Rows lie near named flat spaces through zero. A row that begins with a name and a colon came from that space; any other row is followed by the name of its block's space that it lies nearest.
zapodkem: [-234  168   62   78  192 -296   34   55 -114   -9   34  -56  243 -145
  186 -113 -227    9   14  181  -28  -38]
zapodkem: [ 139  280  -28  154   19 -143 -120   18  -56   87  -92   61  164   15
  148  -73   -9   -7   -4   16  -74  -36]
rorlitog: [-185  181 -176  -19  271 -153   41   67  234  288  -20  -11   67   46
  284 -308  -17   56   11  147 -161  177]
zilezufa: [ -65  263 -134 -159  133    2  -26  142  -63  111 -103   49  229   90
    0   39  -25  180   -8  115   57  117]
rorlitog: [ -98  -88  212    2   -4 -203  -13  -96 -215 -267  138  -84   17 -208
   67  120 -154  -34   27   67   42 -147]
zilezufa: [-222 -129 -169   54  115 -180  -82  -33  436  202  219  -53  -77   66
  507 -244  122  -79  102  301 -307  410]
rorlitog: [ 100  -80  357 -133  -37  247 -182 -293  144 -344   94 -152 -199   -1
 -190   69   89   -7 -220  323  -94  235]
zapodkem: [-120 -144 -119  222  -57  106  162   51   22  213   27   14 -187 -109
    1   -2 -182 -136    7 -222  110 -141]
zapodkem: [   2  104  -70   49  121   71  260  194 -330  -63  -16 -136  102 -272
 -332  -98 -297   12  -83 -248   49 -337]
rorlitog: [  15   -2   79   22  -29  175   14   -7  197  256 -183   38  -98  175
   11 -125   95  -46  -54  -75   11  112]
botekudas: [ -25  -82 -115  211  -33  131   97  -42 -154 -210   27  -16   14  -19
 -249   84  -64  -38  -89  -32  -30  -90]
zapodkem: [-270 -403 -283  277   73   94  262 -125   91 -293  214 -102 -152  -23
 -173  -79   -5 -113  -61   93 -199   90]
botekudas: [  54 -160 -198  248  -42 -110   33 -174  195 -229   92  138 -110  -11
 -169   16  120  -95   -3   88   80    6]
zapodkem: [-229 -334  259   90    2   55   29 -228  118 -363   75  -37  -42   57
 -301   -2   79  -82 -143  247  -14   90]
botekudas: [ 133 -105  -18  -52 -278  318   56  -36  227  168   -1   40 -291  157
  114  177  -36  -50  125  -53   94   25]
zapodkem: [ 126    2 -241  177  -24   94   67   -8   76 -184    3   23   79  100
 -211  -50  105  -22  -36   93 -106  103]
botekudas: [-197 -325  252  -81  -93 -182  286  119  181  210  -26  -17  -33   72
  222 -238  -52 -136  288 -192   28 -232]
rorlitog: [-237 -395  187   22 -114   77  -69  -35  162  179  162  -58 -219    8
  181   -9   47 -151   28  -59  -96   69]
zilezufa: [ 347  211  112 -172 -112  -78 -186  159  -48   22 -150   65  265  106
  -31   -3  218   58   76  -31   41   75]
botekudas: [  55 -186   33 -247 -170  332  -99   21  191    1  141  -24 -132  149
 -137  144  131   53   17   76  -67  121]
botekudas: [  31 -112  312 -172 -273  174 -205  -75  179 -191   67   51   83  234
  -88  281  103   21   50  366   78  197]
rorlitog: [  62  189  212  -71 -103   -8 -215  117 -247 -159   48   29  365  -11
 -202  196  -94   89  -20  143   20 -169]
rorlitog: [-240  101  150  -59   67  -82 -132   90 -310  149 -144   55  216   13
   84  174  -56   87  -55  -47  158   22]
zapodkem: [-135 -469  291  115 -145  144   88   37  158 -218  216 -155  -35 -130
 -364 -100  -24 -237  -59   82  -14   32]
botekudas: [   9  261  -61  -68  109  -41 -108    7  -89  223 -260  128   88  153
  127   34  109  132  -51  -68   85  101]
zapodkem: [  10 -280  -76  177 -201  280  140   45  358  268   44  -45 -201  236
  142 -217   83 -188  109 -120 -294   45]
botekudas: [  33 -170 -461    2   18  187  203   61  221  173   28   53 -308  -17
 -104  -14   84  -15   27 -199  135  134]
botekudas: [-210 -522 -195  326 -246    9  317   62  685  446  107   15 -237  353
  591 -383  108 -338  390  -43 -335  164]
botekudas: [-135  -72 -148  164   89  -84   50   52  -30  -39  -44   70  130  -13
 -181  -41   70  -31  -67   -2   92   93]
zilezufa: [-263 -114 -165  201   37    3  139   -2  176  485  -51   13 -218  129
  508 -181  -62 -111  102 -182 -169   27]
zapodkem: [-192  -53 -135   14  191 -142  257 -154   84   25  -42   26 -193   21
  142 -148  -71   39   48  -66  -22 -160]
zapodkem: [-106   94   36  -57  180 -110  251    1 -285 -148 -133  -34   52 -163
 -180    1 -212   82  -45 -120  215 -244]
zilezufa: [-31 -52 -78  18 -93 -48  81 128 187 280 -42  57   7 123 268 -76  17 -65
 193 -55  19  67]
rorlitog: [ -71 -233   85   45 -106  223   58  -16  -64 -183   96    8  -36   -8
 -452  106  -45  -25  -89  -74   32 -249]
zapodkem: [-318 -429  -13  149   48  224  226 -168  152  -71  156 -100 -315   16
 -171 -127  -53 -106 -104  -59 -195 -120]
zapodkem: [-175   61 -351  100  206 -130  247 -139  -51  -20  -88   94 -128    9
  105   19  -97   89   19  -47  100  -79]
botekudas: [ 234  183 -181   74  -95  185  -31   66  173  179   61  -77  -76   37
  231  -75  -63  -44   54   59 -213  128]
zilezufa: [ -72 -373  113   99 -207  207  -90    6  -55  -30  228  -76 -205 -174
 -144  193  -42 -164  -59 -129   47  -24]
zilezufa: [  -1   50   36  -49   78 -177   77  -80  -85 -123 -116   58   32    0
  -15    9   19   55   23  -18  134  -78]
zilezufa: [ -27  150 -102 -126   11   71   -3  242   65  338 -134   41  172  159
  129  -48   33   73   77  -18   26  173]
rorlitog: [-299 -394  -61  166 -143   62  344  223  386  340   94  -55  -28  157
  241 -282 -102 -229  270  -47 -137   25]
zilezufa: [ -17 -380  200  174 -251  136  -52   37  235   16  163  -77  -46   65
  -21 -104  107 -246   43   24 -187   92]
rorlitog: [-330 -191  -14   14  130   96  157  -21 -103   60   -9  -12 -125  -59
 -170   14 -109   17 -110 -156   89 -133]
zilezufa: [-469 -118 -184   -9  380 -211  219   21 -136   34  125 -107 -105 -346
   39  -93 -234   32  -86  -48  118   -7]
zilezufa: [-121  298  -13 -131  285 -221  -16  266 -281  158 -209    1  437  -14
  -38 -185   20  158  -58  -77   -2   11]
zilezufa: [ 251   61  123 -279 -149   -1 -306   40  157   -7  -12   99   96  139
  -15  143  294   78   56  156  102  263]
rorlitog: [-224 -195   19  -16  -14   59   61  122  186  340 -107  -21  -20  174
  265 -114  117  -84   72  -35   -5  342]
botekudas: [-150  -98   76 -119   38  126  210  185 -279  119 -100  -73    6 -102
 -194   18 -158   28  -21 -336  153 -229]
zilezufa: [ -99  -22   20  -16  140   87  211  -16  351  268 -137  -41 -143  153
   76 -389   29  -37  -15  -26 -131   58]
rorlitog: [ -55  106 -358  147  352 -226  -16 -312  247  162 -115  115 -332   22
  288 -246  225   34 -136  -23  -82  219]
rorlitog: [   6 -235  179  110 -189  -37   77   24  126 -149   29  -22  103   94
  -32  -55   61 -157  119   97  -23   52]
botekudas: [ -15 -132   32 -121  -20   84  -85 -215  -22 -146   55   54 -247    2
 -102  222   83   72  -72  -16   96  -40]
zapodkem: [  -9  -86  -41  -31 -117   40   92  205   75  391   42  -49 -124  -64
  301  -56 -120 -100  182 -241   21  -51]
zilezufa: [ -33 -116  -13  137 -160   76  193  270  -66  115  -31  -44  175   13
  -40  -44 -123 -129  133 -145   37  -62]
botekudas: [-123    4  275  164    2 -262  -25  -51  -93   52  -25   -3   35 -158
  208  -42 -165 -130   20  -25   99 -142]
rorlitog: [-287 -466 -189  146   28  158  431   79  609  286  123  -94 -274  132
   60 -481    6 -215  128  -39 -229   92]
[ 277   77  -89  142  -40  -78  178   84  -92  -92   59 -110  -29 -244
  -32 -158 -162 -112   74 -190  -53 -253] -> zilezufa
[  68 -167  217    8 -154  196   49 -261 -265 -390  166 -102 -301 -179
 -218  287 -225  -19  -75 -105   14 -423] -> botekudas
[ -77  -81  115  -96  107 -185   85  -51 -115  123 -111   75 -187 -163
  -36  -32  -19    8  -10 -347  263 -289] -> zilezufa
[  90  -37 -162  -22  -63  190  140   74  -11  -78 -107    9   32  118
 -195   72   77   27    8  -29   93  148] -> rorlitog
[ 455  297 -191 -270  -92  293  165  201   15   38  -69  -59    3   53
 -177  -31  -75  143  105 -135  -32 -164] -> botekudas
[ 250  339  123 -345   34   62 -440 -147  -42   20 -174  167   30  200
  -57  218  304  268 -150   93   62  130] -> zilezufa
[ 167   -5 -120   43  -45  -58   40   84   57   19  154  -82  -87 -203
   91  -80  -75  -91   86  -68  -41  -32] -> zilezufa
[  -9 -205   86 -104  -98  287  321  172  105  -64   96 -174  -43  -48
 -311 -123 -187  -66   58  -52  -16 -153] -> rorlitog
[ 111  141 -137  179  -76  379   65  268  -10  166   60 -177  149   11
 -116 -169 -181  -73  -64  -25 -323    1] -> zilezufa
[ -89   92 -307  255  209 -242    2   51  120   60   41  -25  133  -81
  204 -246   54  -75  -30  167 -140  328] -> botekudas
[-130  -94   13 -182  -22   86   33  204   11  133  141 -154   64  -10
  174  -26  -78   13  110   41 -144  115] -> zapodkem
[ 414  326  -37 -190  -53  128 -267  -18 -212 -492   60    0  257  -16
 -434  277  105  207 -134  278   -3   73] -> rorlitog
[-249 -289  123  367  -61 -226   54 -118   94   68   44   62  -86  -34
  196  -99  -40 -239   55  -62    3 -110] -> botekudas
[ -40 -152  192  -14   60   14  174   44  146   -6 -142  -99   43   74
 -125 -314  121  -94  -33  -27  -51  128] -> zilezufa
[  74   70   85  -68  -34 -132   97   74  -67   59 -145    5   69    4
  152  -19  -29  -10  128  -90  135  -19] -> zapodkem
[ -79   26 -250   13  247 -312  -54  -58  167  172  -85  155  -20   72
  156 -224  288   56   -5  -59  -40  131] -> botekudas
[ -12   24  -62  -10  201  -18  124 -176 -159 -281  -94   -5 -102 -111
 -305   14    8   83 -181  -44  134  -60] -> rorlitog

Rows lie near named flat spaces through zero. A row that begins with a name and a colon came from that space; any other row is followed by the name of its block's space that it lies nearest.
novusufop: [-148  249  184 -317 -239 -172    4  320 -170   63  178 -273    3  -46
  123 -138   29   34   29   39  180 -155]
novusufop: [-102  227   34  -98 -136 -153  -39  -45  -84  -43   82  -58  117  -35
   58 -128  263 -167  -40   77   19 -244]
vobenfelap: [ -15   13    6  -60   30   29  -47  250 -429  130  342  -33  -76 -221
 -307  -98  320 -288  -48   65  114  -72]
vobenfelap: [  61   27 -257  -11 -131 -301  234    6  207  -57 -236  378  192  113
  323  -71 -314  200 -395   94 -155  260]
vobenfelap: [ -61   52  329  268   87   46  115  -65  161   11   40 -321 -145  213
  103   97 -277   -5  188  168  309   97]
rallimev: [ -48  -63 -358  171 -112  -53  167 -158  -80 -172   96  129 -316   43
 -112  171  -23  140   49  249  186 -175]
babkiso: [  39  -65  -85 -153 -141  -76   46  136  131  -69  -66   64    1   49
   98   89 -193  244  -86   78    3  105]
babkiso: [ -52   47   33  -72  -20  -44  -83  117 -123   94  143 -217  -77 -187
 -327  -19  386 -159  112  106   65 -179]
vobenfelap: [ -66  -82  103 -147   57  154  -95  -86    8  -63   -5  -57  -57 -158
  -62    1   33   -2    8 -212  101 -109]
babkiso: [-160  111  273 -566  -33 -108 -243  263 -281  189  151   10   37    1
   23 -248  134   41  -24 -331  -92  -13]
vobenfelap: [-137   11  293   64  330  106   46 -207  172   23 -381  198  -30  186
  169  -31 -297  157  141 -215 -248  139]
rallimev: [ -15    8  -18  117 -199 -187    3  209  175   42  -89   94   88   90
  347   16  -92  104 -225   10    6  171]
rallimev: [  54   51  458   54  324  370  -71  -49 -127  123   90 -432 -128  142
  -89   77 -187  129  522 -214   16   28]
rallimev: [  94  124  222   -1   96   83   -4  -67  -59   22  125 -202  151  119
   38  -59  -80 -123   99   25   23   49]
vobenfelap: [  39   38  106 -102   -2   15 -116  246 -288   81  281  -67   53 -284
 -196  -29  412 -123 -171  -24   73  -51]
babkiso: [ -96  -97 -144   20   20 -105   66 -114  148 -102 -199  330 -120  101
  -26   84  -58  114  -56  147 -101   30]
babkiso: [-118 -144 -249  138  -17  -87  -49 -346  208  -47 -166  170 -220  173
  -35   62    8   64  104  -54  -27  -87]
rallimev: [ -17 -261 -408    1   85  115  -49 -289  -80 -115  -76  371 -211 -235
 -246   73  190  114 -108 -261  -82 -156]
babkiso: [ 223 -110  -22  125  128  -50   38 -139  161  134   38  -77   90  218
  -61   -7 -212  -10  -37   14  -14  361]
vobenfelap: [  -9  198  -39 -215  -12 -158  339  217 -207  112   -2   30   80  111
  126 -277 -504  -15  -13  131  -38  168]
vobenfelap: [-109   -4 -126   73 -108 -536  314   41  255  -42 -171  562  100   11
  302 -110 -181   77 -812  234  117  389]
vobenfelap: [ -98   40  120   -3   82 -113   40  -75  225   24 -218  -29   20  -86
  -72  -26   97    4  -34   37  -47   -6]
rallimev: [ -48 -155  -71 -259  -57  161  -78  -65  188 -201 -246  185   89 -127
  116    6 -161   18  -81 -176  -79  -82]
novusufop: [  30 -137 -253  193  -12  -32  159   13  121   11 -148  135  -71  -26
   -5   27 -189   -7  -75   83    1  123]
vobenfelap: [ -67  -68 -149  202  -58 -116   88   58    5  105   68  -68 -229  116
 -138   13  -54 -140  126  232  160   34]
novusufop: [-251  -10  133 -225  -70   29   -9  125  -49  -40   -8 -112 -323 -115
  -16   60  -51  263  137 -120  216 -197]
rallimev: [   4  -99   15  126   83   78  -86  -96  106   39 -109   40  -44   49
   38   52  -11   64   57 -176  -76   56]
vobenfelap: [ -57  422  697  -68  110   -9  171 -209  222 -169   -3 -497  258  120
  246  -38 -196  -29   78  243  255  -72]
novusufop: [-126 -166  -95   49  -13  122  -81   99   36   -1 -140   56 -177 -221
 -120   65  134  -45   71 -101    1 -139]
novusufop: [-119 -235   62  -20  207  323  -88 -108  162  -75 -311   41 -213 -179
 -182  137  -41   94  249 -223  -89 -121]
rallimev: [-163   64  -42  -60  -13  261  -14 -175  -30 -192 -183  -89  -95 -174
   18   10   15  -22  322 -147  -33 -460]
novusufop: [ 225 -112  103  178   87  299  -58  194   14  106   58 -318   26   70
  -69  142 -176  -31  314   21  -30  164]
vobenfelap: [ -33   98  194 -328  -58   37  -28  174 -141   33  193 -368   22 -282
 -159  -99  120  -65   11  -62  227 -153]
novusufop: [-252  169  467  141  356  -30  183  -14  -27  179 -178    7 -140  193
   46 -150 -261  -75  191   37  -29  152]
babkiso: [  16  -56  -58  -58   -4 -342  244  253   28  205   31  177  -25  175
    3 -143 -365    5 -291  230   77  478]
rallimev: [ -54   20   55  -21   49  -58 -141   31  -54  147  -21   19  -39   16
  -48  -40  211   63   67 -179 -149  -10]
babkiso: [-327  119   -1 -224 -209   67  -13  -99   32 -298 -215   97 -106 -181
  309   -3  -12  168   33 -196   81 -490]
babkiso: [  64 -105 -161   53 -130  191  -11 -101  201 -230  -89 -176  -64 -137
  -46  239    4  130  156   72   97 -231]
babkiso: [ -15  -31 -400  163 -271 -121  114  -42   82  -92   23  -95 -174  -26
  -46  102   25   25   71  226  177 -202]
babkiso: [ -88   40 -137 -180 -167  116 -137   56 -262  -57  177 -154 -112 -178
 -146  -28  260 -122  216  -69   76 -407]
babkiso: [ 173  156   52  257 -104  266  -64 -149  114 -224  -10 -375  201 -184
  181  219  223  102  150  -49   21 -329]
rallimev: [ -62    4   -3 -124   27   75 -113  -68 -174    5   35   93 -140   83
   66   14   -1  257  136 -292  -95  -99]
novusufop: [ -19   82 -164   11   57  -43   50  -62 -238  156   75  -88  -87 -121
 -202 -159  155  -73  121 -139  -49 -139]
novusufop: [  58   47   77  -25   24   73  -96  117   -5  159  -62 -156   87  214
   55  -67 -134  -54  327  -63 -226   68]
novusufop: [ 124  107  -67  -89    6   59  -28 -264   56  -59  -44 -152  149  176
   15  -29  -80   31  261  -30 -178 -112]
babkiso: [ -13  -74  140 -347   -3  154 -123  144  -58  -17   26  -53   12  -73
   -3  -20 -111   76   44 -193    7    0]
novusufop: [ 21 -38  64 172  66 100 -32  39 -21  32  33 -55 -32 -18 -55  59  68 -99
  68  37  23  15]
novusufop: [ 282 -218 -217  157  226  301 -219 -339  -33  -34   26   92  125 -150
 -323  105  355 -127   38 -228 -258  -37]
rallimev: [  82 -142 -138  132   75  154  -25 -189  -32  -88   60   45 -126  -76
 -128  148   72  104   11  -90   55  -53]
vobenfelap: [  34   88  -62   10  -57 -183  157  115  -83   16   48  204  104   92
  168  -84 -148   15 -249  139  -18  178]
rallimev: [   8   83  112 -196 -100 -127   34  283  -65   60   84  -23   98    7
  102  -70  -83   49 -142   72   33  129]
rallimev: [  61  -84 -123  209  -67 -220  149  -66  248  -20  -16  138   25  298
   90   37 -261 -107 -175  363  107  294]
[ -47  -75   30   21   58  204  -89  -71   93  -72 -120 -153  -99 -181
 -187  119  164  -12  231  -46  -11 -223] -> rallimev
[ 232  -63  172  262  310  485 -168 -275  111 -130 -225   33  202   16
  114  224   20  166  222 -305 -377    1] -> vobenfelap
[  53   26  -32  -70   38  -65   27   96 -204   67  211  -71  -57 -159
 -317    2  262  -28  -48  132   61  -26] -> rallimev
[ 117  -81  138 -116  162  184 -139   53 -124   71  104  -98   32 -211
 -201   36  188   75  -15 -244  -44   42] -> rallimev
[-124  223  396 -292  162  -67   47  202 -270  115   89    4  102 -146
  -28 -221   82  -63 -141  -66  -16   38] -> vobenfelap
[  30  224  423  -24  133   71  -90   85  -59  192    9 -268  258  105
  205 -190  -57 -130  138 -215 -128   95] -> rallimev
[  58  -40  311    2   86  124 -103  251  110  142  -69 -212   89  -85
   61   38  -33   74   27 -171  -30  184] -> rallimev
[  90  186 -204  -57 -110 -400  232  -72 -118   14  168  313  358  172
  178 -343 -139 -382 -510  285    6  233] -> rallimev
[ -31  -73   99   16   22  131 -144  -14   26   28   16 -139 -130   52
  -14   91   15   92  205 -152   36  -51] -> vobenfelap
[ 117   54   26   59   43    5    8   70  -34    9    2   43  168 -101
    2   19  143   11 -131   25 -123   60] -> vobenfelap
[-191 -126  -24 -118   85   41 -233   64 -270  134   99  172 -251  -89
 -295  -63  355 -149  110 -182  -66 -143] -> vobenfelap
[  -9  -14  -26  283 -106   48   -4  118  -71  -33  182 -141 -112 -119
  -49  132  211 -142   -6  184  244 -119] -> novusufop
[ -84   81  432 -200   70  144   89 -123  154 -267   -1 -224  -74   13
   92  177 -251  284   63   98  294  -80] -> novusufop
[ 167   -4   18  179   55 -141  -61   41   35  176   74   45  259  -79
    5  -95  247 -175 -347  -68  -74  258] -> rallimev
[ -29   70  189  134   57   13  -32 -207  112 -137   63 -118   73 -103
 -103   69  301 -216  -83  192  165 -145] -> vobenfelap
[-169   58 -107 -120 -209 -213   37  117    4   16   10  -60 -143  -81
  -21  -45   99   44  -21   78  139 -161] -> babkiso
[ -76   17  -96 -116   46   43  -54 -131 -147  -33   20   29 -110 -103
 -225  -23  223  -22  143  -53  -68 -246] -> rallimev
[-321  -47 -216 -201 -161 -117   81  109 -139  -90  -96  386 -270   -8
   89  -90 -145   20  -57   18   53 -169] -> babkiso
[-104   82  128 -376  -89 -260  100  357 -108  148   81   18   18  -26
   30 -203 -162   33 -217   50   97  186] -> babkiso
[ -95  -25 -292  -32  -55   -9  142   59 -190  -73   20   70 -215 -371
 -301   24  226    3  -31  106   90 -278] -> rallimev

Rows lie near named flat spaces through zero. A row that begins with a name and a colon came from that space; any other row is followed by the name of its block's space that it lies nearest.
sen-lovos: [ -31  -77 -376  168 -139 -166  -18  180  313 -132  107   73   77 -362
 -130  107  -45  128   -9   60  181  -98]
sen-lovos: [-119  -37  -60  -33  -66 -101  -76   72   71  -88   74   76    7  -18
  -83  -90 -114  123  -69    9   13   30]
zeg-pidi: [  87   81 -334  219   16 -125  241  180    9   91  114 -120  232 -554
  226  117   69  -96  343  208   88  109]
zeg-pidi: [-103  -81  -53 -156 -157   29  -90 -150  -12   95  249   52  -88  -25
  -16   11  -37  157 -109  143  116 -202]
zeg-pidi: [ 155 -189  -47   21 -162   76 -171  -80  284  -58  -89  137    3   87
 -100  192  267 -122 -171 -242 -280 -293]
zeg-pidi: [ 145 -119 -100   39    8   41   48 -157   57   42  -19  -28  -46 -275
  191   60   54 -228  230  145   50 -188]
sen-lovos: [-112  -96 -134 -165  -33  -88   16 -142    8  184  220  -30  -71 -232
  194  -61 -118   56  182  326  353  -96]
buv-ligo: [-102  109   81   58  -37  -57  114   75  -79   15 -139  186  -78   76
  190   83  391 -208  -21   92   21  195]
levuk-rer: [  -6  181  -62  -15  175   95  -20  -60   -2  231   -1 -144  128  -43
   98   63  165   90   57  153  230   26]
sen-lovos: [ -61   39  -29   -6  -45  -48  -23   72   17   18    7   75   87  -51
   84  -65  216  -77    2   11 -148  130]
levuk-rer: [  62  -44  -63  211 -179 -110  -18  135  123 -244  -76  220  -55 -181
  -16   34  359 -241    5   27  -80  -35]
levuk-rer: [-164   99 -260 -100  -73  192 -188  -84  144  164  233  -18  151  -98
 -152   28  105  337 -317   24  -41 -109]
sen-lovos: [-109  334 -140  316  200 -109   45  403   57 -273 -136  -81  128 -210
 -271 -221  -30  167  -13   44  277  410]
buv-ligo: [  44  -15  -15  -66   39   59 -133 -110   19   57   51  -45   96  -84
   68  -92   58  -21   76   62 -105  -87]
levuk-rer: [  99  -30   19  -85   12  220 -114 -205  -10  100   98 -127    7  110
 -140  100 -126  177 -140  -81  -42 -282]
buv-ligo: [  20   24   92 -141   70  152  -75 -179   17  228  -47  -51   -7  242
   47  124  159   34 -100  -42   48 -105]
zeg-pidi: [ -83  -77  -32  259   11 -341   88  310  -29 -557 -118  171  -30 -143
  -99 -108 -639   43  148   14  -59  154]
sen-lovos: [ -19 -152 -129   97 -196 -127   29   78   -6 -280  226   51 -123 -198
 -238   -3 -481  206  -37   49  109 -193]
levuk-rer: [ -28  205   -5  124  221  163  -16  -90  -39  -36 -141  -63  -62   30
  -71  124  -74  155  -76  169  353  -75]
sen-lovos: [ -91  107   -4   34   32   13   -2   93   24  -22  -79   45   40   98
  -60   11   79   60 -137  -72  -39  144]
sen-lovos: [-212  -19  -79 -232  -95    6  -47 -125   58  275  182   56  -60   96
   72   89   91  191 -158  135  248  -63]
sen-lovos: [ 183 -198   46  -38  -48   33    2 -142   17    2   29  -61  -81   24
  -15   97 -185  -58   82  -77  -31 -269]
sen-lovos: [-200  -20   42 -104   53  -63   60  -44 -137  -52   20   55 -102   16
   99 -138 -367   68   38  130   50  120]
levuk-rer: [-122   63  -71  -51  -77 -104   53  116   35  161   63   64   80  -15
  121   23  294  -19  -17   42   29  186]
buv-ligo: [ 175 -114  143 -103  -57  140 -134 -173   62  114 -119   67   58  161
  150   42  432 -314  -12 -194 -469 -127]
buv-ligo: [ -90  125  -66   74  124 -115  -24   85  -77 -108   36  -27   81 -304
  105 -272  -64   -9  235  293  146  176]
levuk-rer: [-102  -15   60 -163 -103   22   46  -90  -87  224  138   35  -71  273
   31  243  -17  188 -177    3  125  -98]
zeg-pidi: [  20 -151  125 -163 -137   54 -164 -154  114   51   13   93 -159  254
  -97   21  184  -22 -181 -106   13 -211]
buv-ligo: [ -41  115 -182  -13  149   76 -147  -10   93   44   77 -153  203 -284
  -33 -256  -18  116   74  110    8   73]
buv-ligo: [  18  -22  -35  -32  -52   43   -1   12    8   41   90  -56   48   31
 -101   26  -79  104  -89 -120 -103  -32]
levuk-rer: [-123  -28 -169 -193  126  413  -70 -501  -29  156  135 -131 -196 -203
    4  -50 -399  206 -126  257  218 -331]
levuk-rer: [-128 -249   20 -127  187  -87  150 -320 -215 -168  -10    0 -321 -276
  328 -214 -966  -77  428  432  284 -123]
levuk-rer: [ 210 -118   45  -74   19  139  -85 -192  -16   77   78 -158   39  -10
  -24    5 -115  -14   82  -73 -137 -263]
levuk-rer: [-282   -2  -75  -76  -44 -212   56   61  -17   12   66  174  -58  -33
  176    4 -119   94   27  241  226  135]
zeg-pidi: [  31  253  255 -278  588  281 -339 -394 -117  356 -186 -323  226  209
  274 -289   65   52  245  245  134   17]
buv-ligo: [  48  -60 -201  264 -239  -68  216  201   60 -218   51  111  -96 -226
 -167  218  -35  -30 -104  -89  -14  -48]
zeg-pidi: [-238  -43  101  -66  -93 -300  327  145 -257   -3   81  125 -218  106
  181   45 -339   30  103  162  287  251]
buv-ligo: [ -65   84 -154  134   -2  -55  105  111  -20  -82   86  -31  -23 -213
  -83   26 -159  142   14  145  267   37]
levuk-rer: [ -52  178 -117  -79   70   71   29   -5   90  382    1  -86  134 -139
  223  -47  637 -146   65  126  146  219]
sen-lovos: [-262 -114 -141   -1 -166 -187  229  -19 -303 -211  300  158 -198 -430
  205 -141 -624   50  190  422   80   28]
zeg-pidi: [  30 -132   79  -60   97   98 -274 -219  107 -205 -129   63  -70   74
  -75 -132 -245    6  -31  -10 -123 -246]
zeg-pidi: [  41   69   83  -63  -72   47   73   21  -30  271    4  -11   43  227
   71  201  433  -62 -104 -119  -34   59]
buv-ligo: [ 187 -296  107   62 -227 -155   81   78  -61 -271   70   67 -105   49
 -129   50 -374  -90   64 -237 -298 -176]
sen-lovos: [  39  -97  -28  126 -162  -33  101   57  -96 -226   57  110  -57 -105
  -48   74 -210  -47  -25  -60 -255  -76]
zeg-pidi: [  59 -143  170  -35 -155  -63 -101   58  157 -111 -111  135 -152  327
 -209   16  199  -82 -198 -275  -56  -62]
buv-ligo: [  24  -41  -17  228 -189 -272  185  225 -208 -306  108  161  -35 -335
  127  -61  -63 -204  258  193 -107   96]
buv-ligo: [  20  -11   91  -46   78 -144   90  124  -95   29   -5 -102   93   47
   72 -137 -177  -33  188  -74  -76  214]
zeg-pidi: [ 117 -118 -108  150 -323   -1   28  142  174 -130   47  147  -39  -18
 -231  213  281  -73 -246 -276 -238 -140]
[-102   15   59  -43   97  -83   -5   23   15  -37 -109   35  -65   48
   56 -142  -51  -39   62   67  141  149] -> levuk-rer
[ -22   51  -25 -133  149  209 -207 -193  195  184 -125  -50   58  104
    8  -36  246   13 -124  -39    6  -60] -> buv-ligo
[  93  146  -25 -271  280  282 -198 -321  120  621  -18 -282  271   54
  288   23  535  -32  112   99   93  -68] -> zeg-pidi
[  -1  -73 -236  299 -255  -62  279  100 -172 -330  202  138 -138 -438
  -51  212 -399   30   16  162  -42 -161] -> sen-lovos
[ 111   39 -131  241 -159 -241  263  405   73  -36   31  -28   65 -207
  -73   74  295 -145  113 -114  108  248] -> zeg-pidi
[ -13 -105  -19  106 -131 -252   74  158   -2 -201   -7  177  -28 -136
  108   -8  -21 -160  156   70  -66   60] -> levuk-rer
[-74 190 -54  70 141  38  60 -11 -88  90  -5 -53  43   8  57 199 -67 195
  -8 198 306  -5] -> levuk-rer
[ 270  -77  193   25  -13  187  -71 -173  -55  -14  -83  -45  -42  231
  -77  193   67  -93  -62 -189 -214 -306] -> sen-lovos
[-231 -159 -275   71 -202 -327  402  216  -36 -102  158  153 -146 -325
  148  115 -490   28  130  150  189  176] -> zeg-pidi
[  33  247  166 -210  526  425 -344 -350   -6  225 -215 -330  179  172
    0 -359   31   91    5   15  -36   36] -> zeg-pidi
[ -71  154  -75 -175  382   33 -129 -156   74  341  -39 -244  201 -105
  260 -163   13   98  279  298  381   97] -> buv-ligo
[ 199  143  193    4  342   90 -274 -100   30   54 -240 -160  236  135
   96 -122  235  -98  209   23  -57  -24] -> zeg-pidi
[ 108  107 -193   78  -83   35  215  105    3  274  173 -185   77 -324
   50   49  423 -107  111   62  189  108] -> zeg-pidi
[  13 -155 -105  155 -190 -162   76   35  -92 -275  147  171  -53 -206
   36  202 -393   55   84  146  -72 -243] -> levuk-rer
[-237   69  -62  -74 -165  -23  156   21  -34  223   95  166 -105  220
   69  380  159  183 -285   59  230   24] -> buv-ligo
[  13   36    6   17  -41   63  173   64   41  153  -90  -11  -47  219
  -54  266  160    0 -186 -219   31   73] -> buv-ligo
